Below are the code and all the weights of a small trained network. Each question names an input and a class and asks about switching units off, where a switched-off unit gives its printed mean instead of its output.

import numpy as np


def w(rows, s, z=0):
    codes = np.array(rows[::2]) - 128.0
    scale = np.full(codes.shape[1], s)
    scale[-1] = z or s
    return codes * scale


def f(y):
    return y / 2 * (1 + np.tanh(0.7978845608 * (y + 0.044715 * y**3)))


def log_softmax(a):
    a = a - a.max(-1, keepdims=True)
    return a - np.log(np.exp(a).sum(-1, keepdims=True))


def net(x, mask):
    res = np.array(x, float).reshape(1, 8) / 4 @ E
    y = f(res @ A[0][:, :-1].T + A[0][:, -1])
    res = res + np.where(mask, y, B[0][:, -1]) @ B[0][:, :-1]
    return log_softmax(res[-1] @ U[:, :-1].T + U[:, -1])


A, B = {}, {}
E = w([
[72,174,241,83,158],'x0',
[107,170,1,102,222],'x1',
[36,189,99,205,144],'x2',
[225,106,87,97,136],'x3',
[122,228,91,48,83],'x4',
[93,125,38,190,22],'x5',
[198,194,125,216,140],'x6',
[90,75,85,94,110],'x7',
],0.0068)
A[0] = w([
[183,113,54,94,130,168],'n1',
[90,253,95,142,166,207],'n2',
[145,217,175,129,103,210],'n3',
[53,110,131,152,84,189],'n4',
[127,212,167,143,175,190],'n5',
[96,112,66,159,184,187],'n6',
[69,123,79,199,206,160],'n7',
[132,116,66,69,75,209],'n8',
[174,60,78,231,29,181],'n9',
[67,119,190,104,16,184],'n10',
[174,90,220,101,228,188],'n11',
[173,207,87,41,169,237],'n12',
[143,57,200,81,233,184],'n13',
[140,82,74,135,42,225],'n14',
[102,101,83,46,91,214],'n15',
[122,97,182,177,174,175],'n16',
[172,129,72,76,160,181],'n17',
[73,84,206,124,50,253],'n18',
[207,90,131,189,61,197],'n19',
],0.0081,0.0034)
B[0] = w([
[120,130,66,150,46,197],'n1',
[107,210,165,127,143,224],'n2',
[93,167,234,134,99,191],'n3',
[109,91,140,115,205,179],'n4',
[140,182,192,89,127,193],'n5',
[144,177,58,150,163,191],'n6',
[180,205,57,149,254,202],'n7',
[77,103,61,133,64,189],'n8',
[141,84,121,206,143,255],'n9',
[59,79,153,126,144,211],'n10',
[197,75,166,53,133,238],'n11',
[104,195,132,89,38,231],'n12',
[181,102,119,55,157,230],'n13',
[94,108,109,175,106,214],'n14',
[88,77,54,86,91,184],'n15',
[148,107,146,123,165,178],'n16',
[131,182,75,102,43,192],'n17',
[80,41,168,131,193,225],'n18',
[164,64,162,215,111,218],'n19',
],0.0085,0.0075)
U = w([
[165,84,108,235,109,87],'0',
[174,214,33,147,241,130],'1',
[7,81,114,95,151,120],'2',
[110,145,40,96,17,8],'3',
[235,102,158,1,166,193],'4',
[72,89,204,136,154,208],'5',
[91,229,207,118,94,103],'6',
],0.0076,0.0012)

Each question gives the input, the list of numbers given to net, and the class t.
The units are the neurons (one row each of A and B). Each row of codes is followed by its name. A weight is (code - 128) times the scale printed after its matrix; where a second scale follows, it is the last column's (A, B and U).
mask holds one flag per neuron, in row order. A switched-off neuron (its flag False) gives its mean, the last column of its row in B, instead of its output. The means were averaged over made-up inputs and are rounded, as every weight is.
A unit's drop is (log p(t) with every unit on - log p(t) with that unit switched off) / (log p(t) with every unit on - log p(t) with every unit switched off).
The circuit of an input: a set's keep is (log p(t) with only the set's units on - log p(t) with every unit switched off) / (log p(t) with every unit on - log p(t) with every unit switched off). Starting from the 12 units with the biggest drops (on a tie, the unit counted first), units are removed one at a time, each time the one whose removal leaves the highest keep (on an exact tie, the one counted first), for as long as the keep stays at least 0.8.
units of the circuit, in order: the units of the circuit, biggest drop first
unit that matters most: the unit with the biggest drop
k most important neurons: the k neurons with the biggest drops, biggest first
drop of u: that unit's drop, to one decimal
input [4,0,-5,6,-1,5,-7,0], class 3: units of the circuit, in order : (n8 n15)
input [7,-2,-4,4,4,0,7,-3], class 6: unit that matters most : n3
input [-3,3,-1,8,8,-8,-8,-8], class 3: units of the circuit, in order : (n12 n17)
input [-3,-6,3,3,5,3,0,-8], class 5: units of the circuit, in order : (n3 n17 n12)
input [0,-7,4,3,0,7,-7,1], class 2: units of the circuit, in order : (n10 n18)
input [6,-6,0,-5,7,6,0,-8], class 5: 3 most important neurons : (n18 n10 n12)
input [-1,-4,-2,-4,-3,-3,0,-1], class 4: units of the circuit, in order : (n11 n13)
input [4,2,4,4,4,-5,-2,-3], class 6: units of the circuit, in order : (n12 n2)
input [-5,3,-1,-3,-1,8,-3,7], class 0: 4 most important neurons : (n9 n12 n4 n14)
input [4,5,-4,-2,8,-7,3,6], class 6: 2 most important neurons : (n12 n2)
input [7,4,-7,-7,-2,-1,-7,3], class 4: 3 most important neurons : (n13 n11 n14)
input [1,5,-2,-8,6,7,7,-4], class 6: 2 most important neurons : (n3 n2)
input [6,7,-7,-1,1,8,7,1], class 3: drop of n12 : 0.1
input [-8,5,5,2,-7,5,-4,-1], class 1: drop of n7 : 1.5
input [-1,-4,0,3,6,-3,5,4], class 6: unit that matters most : n3
input [3,1,7,4,-4,8,7,2], class 1: drop of n7 : 0.6
